Below are the code and all the weights of a small trained network. Each question names an input and a class and asks about switching units off, where a switched-off unit gives its printed mean instead of its output.

import numpy as np


def w(rows, s, z=0):
    codes = np.array(rows[::2]) - 128.0
    scale = np.full(codes.shape[1], s)
    scale[-1] = z or s
    return codes * scale


def norm(h):
    return h / np.sqrt((h * h).mean(-1, keepdims=True) + 1e-5)


def f(y):
    return y / 2 * (1 + np.tanh(0.7978845608 * (y + 0.044715 * y**3)))


def log_softmax(a):
    a = a - a.max(-1, keepdims=True)
    return a - np.log(np.exp(a).sum(-1, keepdims=True))


def net(x, mask):
    res = np.array(x, float).reshape(1, 3) / 4 @ E
    u = 0
    for l in range(2):
        y = f(norm(res) @ A[l][:, :-1].T + A[l][:, -1])
        res = res + np.where(mask[u : u + 11], y, B[l][:, -1]) @ B[l][:, :-1]
        u += 11
    return log_softmax(norm(res)[-1] @ U[:, :-1].T + U[:, -1])


A, B = {}, {}
E = w([
[151,126,158,34,146,244],'x0',
[103,23,136,97,107,191],'x1',
[252,70,63,211,118,187],'x2',
],0.0035)
A[0] = w([
[226,78,94,200,121,174,145],'0.n1',
[113,115,129,68,162,137,37],'0.n2',
[118,152,169,98,82,166,75],'0.n3',
[117,192,165,107,151,116,95],'0.n4',
[86,80,122,158,52,50,80],'0.n5',
[60,135,163,12,120,186,4],'0.n6',
[119,140,118,131,124,126,100],'0.n7',
[128,55,82,145,70,157,85],'0.n8',
[201,79,96,149,191,139,136],'0.n9',
[130,126,173,63,166,167,97],'0.n10',
[94,139,94,174,123,2,124],'0.n11',
],0.0053,0.0034)
B[0] = w([
[204,73,117,91,5,222,252],'0.n1',
[152,187,177,111,151,160,115],'0.n2',
[143,108,135,93,209,121,125],'0.n3',
[149,66,51,149,177,150,143],'0.n4',
[7,70,90,158,146,119,157],'0.n5',
[113,100,177,33,156,186,178],'0.n6',
[135,132,119,126,145,135,117],'0.n7',
[103,124,75,189,59,174,161],'0.n8',
[161,74,103,100,54,141,184],'0.n9',
[143,94,151,83,150,65,157],'0.n10',
[42,153,254,211,145,85,218],'0.n11',
],0.0043,0.0039)
A[1] = w([
[192,155,33,117,115,197,59],'1.n1',
[133,116,171,165,59,152,54],'1.n2',
[130,137,181,73,163,133,60],'1.n3',
[176,164,111,110,180,107,141],'1.n4',
[111,126,117,149,153,162,67],'1.n5',
[74,135,118,137,140,100,3],'1.n6',
[120,106,164,2,159,117,16],'1.n7',
[128,187,126,123,178,85,100],'1.n8',
[182,113,101,186,81,66,4],'1.n9',
[84,90,198,90,153,155,61],'1.n10',
[117,104,85,100,102,163,38],'1.n11',
],0.0081,0.0015)
B[1] = w([
[68,26,175,167,112,33,254],'1.n1',
[205,168,122,83,113,146,194],'1.n2',
[134,85,89,93,160,155,187],'1.n3',
[114,34,131,165,17,99,134],'1.n4',
[121,119,119,110,105,91,116],'1.n5',
[105,59,150,147,171,117,149],'1.n6',
[148,177,56,29,159,160,252],'1.n7',
[152,2,157,159,70,125,170],'1.n8',
[107,204,191,9,218,166,193],'1.n9',
[130,166,149,105,226,83,210],'1.n10',
[184,72,128,162,117,75,174],'1.n11',
],0.0052,0.0037)
U = w([
[113,123,86,8,221,149,197],'0',
[204,32,106,143,45,153,209],'1',
[131,138,47,147,147,125,8],'2',
[128,159,26,177,165,149,3],'3',
[74,144,47,173,99,171,31],'4',
[35,107,176,219,158,38,186],'5',
[198,249,169,149,117,135,123],'6',
],0.014,0.0065)

Each question gives the input, the list of numbers given to net, and the class t.
The units are the neurons (one row each of A and B). Each row of codes is followed by its name. A weight is (code - 128) times the scale printed after its matrix; where a second scale follows, it is the last column's (A, B and U).
mask holds one flag per neuron, layer by layer. A switched-off neuron (its flag False) gives its mean, the last column of its row in B, instead of its output. The means were averaged over made-up inputs and are rounded, as every weight is.
A unit's drop is (log p(t) with every unit on - log p(t) with that unit switched off) / (log p(t) with every unit on - log p(t) with every unit switched off).
The circuit of an input: a set's keep is (log p(t) with only the set's units on - log p(t) with every unit switched off) / (log p(t) with every unit on - log p(t) with every unit switched off). Starting from the 12 units with the biggest drops (on a tie, the unit counted first), units are removed one at a time, each time the one whose removal leaves the highest keep (on an exact tie, the one counted first), for as long as the keep stays at least 0.8.
circuit, biggest first: the units of the circuit, biggest drop first
most important unit: the unit with the biggest drop
k most important neurons: the k neurons with the biggest drops, biggest first
top k neurons in layer l: the k neurons of layer l with the biggest drops, biggest first
drop when u is switched off: that unit's drop, to one decimal
input [6,-5,1], class 1: circuit, biggest first -> 1.n9
input [4,-8,-4], class 1: circuit, biggest first -> 1.n8, 1.n4, 0.n4
input [5,-7,-2], class 1: 2 most important neurons -> 1.n4, 1.n8
input [3,-6,-3], class 1: 4 most important neurons -> 1.n8, 1.n4, 0.n4, 1.n9
input [-7,-5,5], class 6: 2 most important neurons -> 1.n9, 1.n1
input [-8,0,4], class 6: 2 most important neurons -> 1.n1, 1.n9
input [-8,-2,8], class 6: top 2 neurons in layer 1 -> 1.n9, 1.n8
input [0,-7,-1], class 5: 2 most important neurons -> 0.n1, 0.n11
input [-6,-5,8], class 6: 3 most important neurons -> 1.n9, 0.n11, 1.n8
input [5,-7,-1], class 1: 2 most important neurons -> 1.n4, 1.n8
input [-5,-7,7], class 6: drop when 1.n9 is switched off -> 0.6
input [-8,-3,6], class 6: drop when 1.n5 is switched off -> 0.0
input [-1,-2,1], class 6: drop when 0.n11 is switched off -> 0.1
input [4,-7,1], class 1: most important unit -> 1.n4
